Below are the code and all the weights of a small trained network. Each question names an input and a class and asks about switching units off, where a switched-off unit gives its printed mean instead of its output.

import numpy as np


def w(rows, s, z=0):
    codes = np.array(rows[::2]) - 128.0
    scale = np.full(codes.shape[1], s)
    scale[-1] = z or s
    return codes * scale


def norm(h):
    return h / np.sqrt((h * h).mean(-1, keepdims=True) + 1e-5)


def f(y):
    return y / 2 * (1 + np.tanh(0.7978845608 * (y + 0.044715 * y**3)))


def log_softmax(a):
    a = a - a.max(-1, keepdims=True)
    return a - np.log(np.exp(a).sum(-1, keepdims=True))


def net(x, mask):
    res = np.array(x, float).reshape(1, 8) / 4 @ E
    u = 0
    for l in range(4):
        y = f(norm(res) @ A[l][:, :-1].T + A[l][:, -1])
        res = res + np.where(mask[u : u + 6], y, B[l][:, -1]) @ B[l][:, :-1]
        u += 6
    return log_softmax(norm(res)[-1] @ U[:, :-1].T + U[:, -1])


A, B = {}, {}
E = w([
[127,130,124,129,123],'x0',
[128,127,121,127,129],'x1',
[182,81,25,138,114],'x2',
[130,130,118,127,128],'x3',
[167,125,166,104,201],'x4',
[158,156,162,254,134],'x5',
[209,221,141,77,98],'x6',
[132,127,139,129,136],'x7',
],0.0049)
A[0] = w([
[63,112,120,191,114,109],'L0N0',
[35,183,217,66,101,50],'L0N1',
[79,189,216,142,122,76],'L0N2',
[143,85,254,156,117,154],'L0N3',
[143,145,86,169,165,247],'L0N4',
[118,111,99,123,105,145],'L0N5',
],0.0067,0.0013)
B[0] = w([
[157,186,77,108,31,188],'L0N0',
[54,171,109,147,198,251],'L0N1',
[56,127,107,43,186,218],'L0N2',
[167,55,3,124,129,196],'L0N3',
[82,122,209,89,90,179],'L0N4',
[175,228,153,202,194,160],'L0N5',
],0.004,0.0025)
A[1] = w([
[198,91,162,133,47,253],'L1N0',
[139,115,154,77,94,88],'L1N1',
[81,90,131,118,158,39],'L1N2',
[175,106,49,117,112,81],'L1N3',
[91,106,124,2,153,133],'L1N4',
[174,35,109,166,76,96],'L1N5',
],0.0064,0.0011)
B[1] = w([
[79,211,115,50,125,175],'L1N0',
[83,84,133,133,51,131],'L1N1',
[127,188,128,245,198,143],'L1N2',
[2,191,141,175,204,184],'L1N3',
[219,22,72,147,81,252],'L1N4',
[130,182,81,75,234,189],'L1N5',
],0.0048,0.0031)
A[2] = w([
[73,131,118,34,124,67],'L2N0',
[213,152,75,116,141,2],'L2N1',
[216,166,197,254,154,136],'L2N2',
[159,208,149,239,111,72],'L2N3',
[48,126,250,126,128,124],'L2N4',
[166,244,190,34,84,203],'L2N5',
],0.0076,0.00082)
B[2] = w([
[142,46,66,137,139,182],'L2N0',
[164,158,140,163,253,161],'L2N1',
[172,58,88,86,112,173],'L2N2',
[98,2,51,93,141,178],'L2N3',
[143,159,62,60,170,141],'L2N4',
[89,187,137,195,74,253],'L2N5',
],0.0078,0.0052)
A[3] = w([
[168,41,150,188,154,187],'L3N0',
[75,225,105,3,190,172],'L3N1',
[138,38,129,128,170,179],'L3N2',
[235,78,212,199,219,208],'L3N3',
[29,14,134,157,120,194],'L3N4',
[61,224,66,183,236,251],'L3N5',
],0.0056,0.0023)
B[3] = w([
[168,160,156,44,131,163],'L3N0',
[111,41,109,122,145,170],'L3N1',
[144,215,171,228,105,184],'L3N2',
[121,157,200,62,102,163],'L3N3',
[253,219,135,124,38,223],'L3N4',
[5,186,175,211,137,254],'L3N5',
],0.0055,0.0051)
U = w([
[186,4,66,85,87,183],'0',
[121,164,129,158,109,54],'1',
[128,126,114,129,132,254],'2',
[53,86,80,122,218,41],'3',
[134,116,122,131,122,137],'4',
[121,111,101,127,144,109],'5',
[127,83,122,133,123,149],'6',
[133,104,143,102,108,80],'7',
],0.011,0.0019)

Each question gives the input, the list of numbers given to net, and the class t.
The units are the neurons (one row each of A and B). Each row of codes is followed by its name. A weight is (code - 128) times the scale printed after its matrix; where a second scale follows, it is the last column's (A, B and U).
mask holds one flag per neuron, layer by layer. A switched-off neuron (its flag False) gives its mean, the last column of its row in B, instead of its output. The means were averaged over made-up inputs and are rounded, as every weight is.
A unit's drop is (log p(t) with every unit on - log p(t) with that unit switched off) / (log p(t) with every unit on - log p(t) with every unit switched off).
most important unit: the unit with the biggest drop
k most important neurons: the k neurons with the biggest drops, biggest first
top k neurons in layer l: the k neurons of layer l with the biggest drops, biggest first
drop when u is switched off: that unit's drop, to one decimal
input [0,3,-8,4,-6,2,6,-3], class 3: 3 most important neurons	(L0N1, L2N4, L3N4)
input [6,-5,4,-1,8,-1,-6,6], class 7: most important unit	L3N3
input [-3,-3,-1,0,-5,7,6,2], class 0: top 2 neurons in layer 2	(L2N3, L2N2)
input [6,7,-8,-2,6,7,1,-4], class 3: 2 most important neurons	(L2N4, L0N2)
input [-8,5,0,-1,0,-8,-7,-7], class 0: 2 most important neurons	(L3N5, L2N5)
input [-2,-2,8,-8,1,4,-2,7], class 3: 2 most important neurons	(L1N5, L3N4)
input [0,5,-6,0,-2,-6,-1,3], class 0: top 2 neurons in layer 1	(L1N4, L1N3)
input [4,1,7,1,-4,8,8,-2], class 0: 3 most important neurons	(L2N3, L2N2, L0N2)
input [4,-1,5,5,2,5,-6,-6], class 1: 2 most important neurons	(L1N5, L2N0)
input [-8,2,-8,-3,-1,-6,6,7], class 3: 2 most important neurons	(L0N1, L2N4)
input [-1,2,-8,7,-2,-8,7,1], class 0: top 2 neurons in layer 0	(L0N5, L0N2)
input [5,-5,1,-7,5,8,3,1], class 0: 2 most important neurons	(L2N2, L2N3)
input [-5,4,-3,5,3,4,-8,5], class 1: 2 most important neurons	(L0N3, L1N4)
input [-7,3,-2,3,-6,7,5,5], class 0: 3 most important neurons	(L2N3, L2N2, L3N5)
input [-6,5,-5,-5,0,7,-3,-2], class 0: most important unit	L2N2
input [-2,8,8,0,-8,0,0,-4], class 3: 2 most important neurons	(L1N5, L2N5)
input [5,-5,5,7,5,8,-4,7], class 0: 2 most important neurons	(L2N2, L2N3)
input [-1,-4,4,-8,3,5,-8,-8], class 1: top 2 neurons in layer 3	(L3N4, L3N2)
input [6,-7,8,5,5,6,1,-1], class 3: 4 most important neurons	(L2N1, L1N5, L1N0, L3N4)
input [-2,-7,1,-2,3,-3,-8,5], class 1: most important unit	L1N2
input [-8,8,-5,1,-5,8,6,-1], class 0: 3 most important neurons	(L2N3, L2N2, L3N5)
input [-5,-5,-5,5,0,-7,-5,-1], class 0: top 3 neurons in layer 2	(L2N5, L2N1, L2N0)
input [-5,-7,-8,-7,-3,-5,-1,6], class 3: 3 most important neurons	(L0N1, L2N4, L1N2)
input [7,0,-7,-6,-1,-2,6,-5], class 3: top 3 neurons in layer 0	(L0N1, L0N2, L0N0)
input [5,7,-7,3,1,4,5,0], class 3: top 3 neurons in layer 3	(L3N4, L3N1, L3N2)
input [1,1,-8,-4,2,2,1,7], class 3: top 2 neurons in layer 2	(L2N4, L2N5)
input [0,-8,-8,4,3,-3,3,-1], class 3: most important unit	L0N1
input [3,-3,8,-5,1,-3,-8,-2], class 1: top 2 neurons in layer 2	(L2N3, L2N4)
input [1,-2,6,6,-7,0,-8,0], class 1: drop when L2N2 is switched off	0.1
